Here is a tiny trained network, its code and every weight. The questions are about switching its units off for an input and a class, where a switched-off unit gives its printed mean instead of its output.

import numpy as np


def w(rows, s, z=0):
    codes = np.array(rows[::2]) - 128.0
    scale = np.full(codes.shape[1], s)
    scale[-1] = z or s
    return codes * scale


def f(y):
    return y / 2 * (1 + np.tanh(0.7978845608 * (y + 0.044715 * y**3)))


def log_softmax(a):
    a = a - a.max(-1, keepdims=True)
    return a - np.log(np.exp(a).sum(-1, keepdims=True))


def net(x, mask):
    res = np.array(x, float).reshape(1, 7) / 4 @ E
    y = f(res @ A[0][:, :-1].T + A[0][:, -1])
    res = res + np.where(mask, y, B[0][:, -1]) @ B[0][:, :-1]
    return log_softmax(res[-1] @ U[:, :-1].T + U[:, -1])


A, B = {}, {}
E = w([
[89,170,104,132,21,110,63,5,64],'x0',
[132,130,125,129,130,131,130,121,133],'x1',
[135,124,121,146,145,115,131,116,119],'x2',
[24,185,40,113,129,74,217,124,176],'x3',
[118,138,141,122,118,139,131,145,121],'x4',
[113,96,21,40,187,203,103,135,42],'x5',
[125,128,128,135,128,124,126,139,119],'x6',
],0.013)
A[0] = w([
[116,159,159,150,77,91,89,105,142,154],'N1',
[66,139,14,99,200,193,116,111,89,118],'N2',
[117,165,125,148,59,129,98,82,132,149],'N3',
[125,106,165,181,215,173,131,190,182,246],'N4',
[176,96,143,150,88,165,74,123,55,177],'N5',
[165,72,171,147,117,156,90,137,110,228],'N6',
[2,138,39,97,119,28,227,136,173,187],'N7',
[192,137,184,108,154,136,105,162,154,192],'N8',
[146,152,133,160,54,120,84,65,84,200],'N9',
[20,236,37,60,118,125,94,38,61,117],'N10',
[149,62,81,74,166,209,109,127,64,175],'N11',
[87,166,83,202,137,89,153,168,202,140],'N12',
[130,119,125,94,224,109,157,199,175,189],'N13',
[186,91,203,158,162,128,139,125,177,233],'N14',
[128,144,214,179,113,83,140,120,188,255],'N15',
],0.011,0.0084)
B[0] = w([
[102,198,154,157,158,85,116,99,110,169],'N1',
[122,86,65,114,152,145,87,189,166,217],'N2',
[77,150,155,165,141,117,100,123,132,175],'N3',
[167,68,105,76,164,75,143,186,146,232],'N4',
[138,130,122,91,109,123,78,68,70,189],'N5',
[90,80,130,118,148,117,79,139,89,194],'N6',
[152,177,124,164,84,148,201,180,218,251],'N7',
[149,34,132,132,127,70,99,159,130,190],'N8',
[92,156,141,154,111,92,46,54,132,197],'N9',
[86,57,59,201,70,98,94,179,151,239],'N10',
[93,119,57,116,190,174,150,102,42,220],'N11',
[181,165,130,148,71,133,178,114,164,189],'N12',
[209,147,105,27,135,217,173,155,161,224],'N13',
[146,69,141,97,126,47,102,186,120,213],'N14',
[186,103,190,138,51,12,149,114,218,214],'N15',
],0.011,0.025)
U = w([
[106,30,96,160,110,73,96,202,169,238],'0',
[179,159,166,97,84,132,203,133,189,71],'1',
[134,91,108,63,231,178,121,143,66,164],'2',
[139,160,75,95,173,254,149,187,180,2],'3',
[108,173,211,134,138,82,36,71,123,163],'4',
[78,218,146,223,97,109,161,93,169,119],'5',
[65,108,79,138,129,195,81,34,55,46],'6',
],0.0097,0.003)

Each question gives the input, the list of numbers given to net, and the class t.
The units are the neurons (one row each of A and B). Each row of codes is followed by its name. A weight is (code - 128) times the scale printed after its matrix; where a second scale follows, it is the last column's (A, B and U).
mask holds one flag per neuron, in row order. A switched-off neuron (its flag False) gives its mean, the last column of its row in B, instead of its output. The means were averaged over made-up inputs and are rounded, as every weight is.
A unit's drop is (log p(t) with every unit on - log p(t) with that unit switched off) / (log p(t) with every unit on - log p(t) with every unit switched off).
The circuit of an input: a set's keep is (log p(t) with only the set's units on - log p(t) with every unit switched off) / (log p(t) with every unit on - log p(t) with every unit switched off). Starting from the 12 units with the biggest drops (on a tie, the unit counted first), units are removed one at a time, each time the one whose removal leaves the highest keep (on an exact tie, the one counted first), for as long as the keep stays at least 0.8.
circuit, biggest first: the units of the circuit, biggest drop first
most important unit: the unit with the biggest drop
k most important neurons: the k neurons with the biggest drops, biggest first
drop of u: that unit's drop, to one decimal
input [-2,-5,6,1,-4,-6,5], class 1: circuit, biggest first : N10; N12
input [0,-1,4,0,5,5,-1], class 2: most important unit : N7
input [-8,0,1,-8,-1,1,6], class 2: 2 most important neurons : N10; N13
input [6,-8,0,3,-2,0,1], class 5: 2 most important neurons : N4; N14
input [0,4,-3,-6,5,1,-8], class 2: 2 most important neurons : N10; N15
input [0,-3,6,2,-8,6,6], class 3: 2 most important neurons : N15; N14
input [1,-4,6,6,-2,-6,7], class 5: 2 most important neurons : N13; N4
input [7,-3,3,0,-3,4,6], class 6: 2 most important neurons : N15; N4
input [-1,-6,-6,5,4,5,-1], class 3: drop of N14 : 0.0
input [0,3,-8,0,-6,5,0], class 2: drop of N15 : 0.1
input [3,6,7,0,5,-3,4], class 4: drop of N7 : 0.2
